Below are the code and all the weights of a small trained network. Each question names an input and a class and asks about switching units off, where a switched-off unit gives its printed mean instead of its output.

import numpy as np


def w(rows, s, z=0):
    codes = np.array(rows[::2]) - 128.0
    scale = np.full(codes.shape[1], s)
    scale[-1] = z or s
    return codes * scale


def f(y):
    return y / 2 * (1 + np.tanh(0.7978845608 * (y + 0.044715 * y**3)))


def log_softmax(a):
    a = a - a.max(-1, keepdims=True)
    return a - np.log(np.exp(a).sum(-1, keepdims=True))


def net(x, mask):
    res = np.array(x, float).reshape(1, 4) / 4 @ E
    y = f(res @ A[0][:, :-1].T + A[0][:, -1])
    res = res + np.where(mask, y, B[0][:, -1]) @ B[0][:, :-1]
    return log_softmax(res[-1] @ U[:, :-1].T + U[:, -1])


A, B = {}, {}
E = w([
[192,252,166,175],'x0',
[120,72,79,219],'x1',
[68,180,63,195],'x2',
[90,149,233,141],'x3',
],0.012)
A[0] = w([
[179,130,233,103,228],'neuron 0',
[118,104,125,219,135],'neuron 1',
[134,194,12,86,91],'neuron 2',
[164,63,131,243,175],'neuron 3',
[218,146,190,101,248],'neuron 4',
[26,138,108,111,244],'neuron 5',
[192,169,68,205,254],'neuron 6',
[152,213,115,72,146],'neuron 7',
[33,240,119,245,212],'neuron 8',
],0.012,0.0047)
B[0] = w([
[216,82,152,72,218],'neuron 0',
[132,141,77,178,176],'neuron 1',
[89,159,136,62,189],'neuron 2',
[180,116,21,141,196],'neuron 3',
[203,148,128,35,217],'neuron 4',
[73,32,162,136,185],'neuron 5',
[179,207,98,199,225],'neuron 6',
[170,239,133,156,192],'neuron 7',
[177,82,177,251,255],'neuron 8',
],0.012,0.016)
U = w([
[160,245,135,137,193],'0',
[157,125,218,233,82],'1',
[160,161,20,174,117],'2',
[197,111,195,53,117],'3',
[23,9,67,79,217],'4',
[108,140,122,147,1],'5',
],0.012,0.0073)

Each question gives the input, the list of numbers given to net, and the class t.
The units are the neurons (one row each of A and B). Each row of codes is followed by its name. A weight is (code - 128) times the scale printed after its matrix; where a second scale follows, it is the last column's (A, B and U).
mask holds one flag per neuron, in row order. A switched-off neuron (its flag False) gives its mean, the last column of its row in B, instead of its output. The means were averaged over made-up inputs and are rounded, as every weight is.
A unit's drop is (log p(t) with every unit on - log p(t) with that unit switched off) / (log p(t) with every unit on - log p(t) with every unit switched off).
The circuit of an input: a set's keep is (log p(t) with only the set's units on - log p(t) with every unit switched off) / (log p(t) with every unit on - log p(t) with every unit switched off). Starting from all 9 units, units are removed one at a time, each time the one whose removal leaves the highest keep (on an exact tie, the one counted first), for as long as the keep stays at least 0.8.
units of the circuit, in order: the units of the circuit, biggest drop first
k most important neurons: the k neurons with the biggest drops, biggest first
drop of u: that unit's drop, to one decimal
input [2,-8,0,1], class 3: units of the circuit, in order => neuron 0
input [6,-6,0,3], class 3: 3 most important neurons => neuron 0; neuron 4; neuron 6
input [-4,3,-5,-8], class 4: units of the circuit, in order => neuron 6; neuron 7
input [-1,-4,4,-8], class 0: units of the circuit, in order => neuron 2; neuron 3
input [-5,-7,7,5], class 1: 4 most important neurons => neuron 8; neuron 2; neuron 3; neuron 4
input [-4,-5,7,2], class 1: 4 most important neurons => neuron 8; neuron 3; neuron 4; neuron 2
input [-4,-8,0,-6], class 4: 2 most important neurons => neuron 6; neuron 0
input [6,5,-3,3], class 2: 2 most important neurons => neuron 3; neuron 5
input [-6,4,3,7], class 4: drop of neuron 5 => 0.1
input [-1,7,-3,5], class 2: drop of neuron 3 => 0.2
input [6,5,-4,2], class 2: drop of neuron 3 => 0.5
input [5,-2,-5,-3], class 3: drop of neuron 4 => 0.3
